Here is a tiny trained network, its code and every weight. The questions are about switching its units off for an input and a class, where a switched-off unit gives its printed mean instead of its output.

import numpy as np


def w(rows, s, z=0):
    codes = np.array(rows[::2]) - 128.0
    scale = np.full(codes.shape[1], s)
    scale[-1] = z or s
    return codes * scale


def f(y):
    return np.maximum(y, 0)


def log_softmax(a):
    a = a - a.max(-1, keepdims=True)
    return a - np.log(np.exp(a).sum(-1, keepdims=True))


def net(x, mask):
    res = np.array(x, float).reshape(1, 7) / 4 @ E
    y = f(res @ A[0][:, :-1].T + A[0][:, -1])
    res = res + np.where(mask, y, B[0][:, -1]) @ B[0][:, :-1]
    return log_softmax(res[-1] @ U[:, :-1].T + U[:, -1])


A, B = {}, {}
E = w([
[52,144,161,182,173,216],'x0',
[140,115,139,118,140,139],'x1',
[178,74,9,201,91,198],'x2',
[99,25,212,171,25,75],'x3',
[123,133,123,131,123,123],'x4',
[140,100,143,108,150,146],'x5',
[135,124,133,127,135,130],'x6',
],0.013)
A[0] = w([
[144,140,60,126,148,175,107],'neuron 1',
[131,102,191,96,101,48,130],'neuron 2',
[85,191,166,87,145,113,38],'neuron 3',
[87,138,161,130,110,170,69],'neuron 4',
[163,154,106,176,245,207,117],'neuron 5',
[143,128,84,115,131,111,66],'neuron 6',
[118,151,69,158,147,199,114],'neuron 7',
[75,187,191,92,184,101,68],'neuron 8',
[116,93,193,185,68,149,111],'neuron 9',
[160,118,158,133,105,83,132],'neuron 10',
[211,123,60,89,116,84,28],'neuron 11',
[115,68,166,191,94,129,32],'neuron 12',
[82,176,177,89,175,104,120],'neuron 13',
[125,72,130,89,153,130,136],'neuron 14',
[82,178,186,84,160,117,203],'neuron 15',
[172,121,92,117,135,99,60],'neuron 16',
[211,121,66,45,95,69,135],'neuron 17',
[145,59,66,141,108,124,5],'neuron 18',
[176,218,100,37,151,130,19],'neuron 19',
[147,113,133,65,157,145,171],'neuron 20',
[114,85,127,77,119,170,165],'neuron 21',
[50,158,193,110,147,139,121],'neuron 22',
[85,44,191,207,77,135,65],'neuron 23',
[153,144,141,31,89,39,159],'neuron 24',
[170,80,73,181,108,150,85],'neuron 25',
[204,124,80,67,101,72,194],'neuron 26',
[104,87,189,118,135,35,128],'neuron 27',
[119,105,81,182,175,168,104],'neuron 28',
[164,182,110,128,172,112,203],'neuron 29',
[164,195,84,97,202,78,66],'neuron 30',
],0.012,0.013)
B[0] = w([
[103,138,171,154,97,119,190],'neuron 1',
[105,14,190,166,92,138,218],'neuron 2',
[94,174,92,173,133,183,170],'neuron 3',
[167,103,142,101,142,106,147],'neuron 4',
[94,148,142,152,102,116,225],'neuron 5',
[98,141,122,162,107,141,145],'neuron 6',
[50,102,172,188,71,145,198],'neuron 7',
[96,220,25,160,153,172,203],'neuron 8',
[184,169,132,60,187,107,199],'neuron 9',
[123,101,154,130,82,142,176],'neuron 10',
[98,234,91,160,130,206,185],'neuron 11',
[56,203,81,157,154,249,168],'neuron 12',
[166,166,66,98,158,136,208],'neuron 13',
[118,108,100,153,127,120,148],'neuron 14',
[172,82,137,71,185,71,242],'neuron 15',
[62,176,130,155,102,194,152],'neuron 16',
[134,168,75,104,193,113,238],'neuron 17',
[178,93,120,84,132,36,156],'neuron 18',
[193,81,155,39,108,48,194],'neuron 19',
[101,131,108,158,137,153,179],'neuron 20',
[111,147,105,149,122,147,159],'neuron 21',
[176,143,116,72,175,106,202],'neuron 22',
[184,200,83,63,220,115,212],'neuron 23',
[116,78,187,155,92,183,242],'neuron 24',
[153,184,94,73,181,102,193],'neuron 25',
[191,121,118,64,200,72,248],'neuron 26',
[93,48,179,197,88,95,214],'neuron 27',
[112,114,139,180,75,113,181],'neuron 28',
[81,183,107,148,132,164,219],'neuron 29',
[162,108,137,123,179,122,200],'neuron 30',
],0.011,0.017)
U = w([
[194,143,146,56,158,25,22],'0',
[122,235,85,134,140,203,253],'1',
[100,98,246,200,13,141,117],'2',
],0.012,0.0041)

Each question gives the input, the list of numbers given to net, and the class t.
The units are the neurons (one row each of A and B). Each row of codes is followed by its name. A weight is (code - 128) times the scale printed after its matrix; where a second scale follows, it is the last column's (A, B and U).
mask holds one flag per neuron, in row order. A switched-off neuron (its flag False) gives its mean, the last column of its row in B, instead of its output. The means were averaged over made-up inputs and are rounded, as every weight is.
A unit's drop is (log p(t) with every unit on - log p(t) with that unit switched off) / (log p(t) with every unit on - log p(t) with every unit switched off).
The circuit of an input: a set's keep is (log p(t) with only the set's units on - log p(t) with every unit switched off) / (log p(t) with every unit on - log p(t) with every unit switched off). Starting from the 12 units with the biggest drops (on a tie, the unit counted first), units are removed one at a time, each time the one whose removal leaves the highest keep (on an exact tie, the one counted first), for as long as the keep stays at least 0.8.
units of the circuit, in order: the units of the circuit, biggest drop first
k most important neurons: the k neurons with the biggest drops, biggest first
drop when u is switched off: that unit's drop, to one decimal
input [1,4,-6,-2,-8,-8,-7], class 1: units of the circuit, in order	[neuron 8]
input [-3,-6,2,0,-2,6,3], class 1: 2 most important neurons	[neuron 15; neuron 19]
input [-1,0,0,-8,5,4,8], class 0: 3 most important neurons	[neuron 19; neuron 30; neuron 12]
input [-3,5,-7,8,5,-8,0], class 2: 2 most important neurons	[neuron 2; neuron 27]
input [-1,7,-1,8,8,2,-3], class 2: 2 most important neurons	[neuron 2; neuron 27]
input [-2,-5,-1,-8,7,4,6], class 0: 4 most important neurons	[neuron 19; neuron 30; neuron 12; neuron 26]
input [7,-5,0,8,-3,-6,0], class 0: 2 most important neurons	[neuron 9; neuron 8]
input [-4,7,3,-2,-5,1,-7], class 1: 2 most important neurons	[neuron 15; neuron 11]
input [-6,3,2,-4,6,2,1], class 1: 2 most important neurons	[neuron 11; neuron 15]
input [8,-5,-3,4,0,2,-2], class 0: drop when neuron 15 is switched off	0.1
input [-1,-6,-4,8,0,-2,2], class 2: drop when neuron 27 is switched off	0.7
input [0,0,-8,2,-4,1,-8], class 2: drop when neuron 26 is switched off	0.3
input [6,-8,-5,3,2,-7,-7], class 0: drop when neuron 15 is switched off	0.7
input [-3,-3,1,-2,4,1,-2], class 1: units of the circuit, in order	[neuron 15]
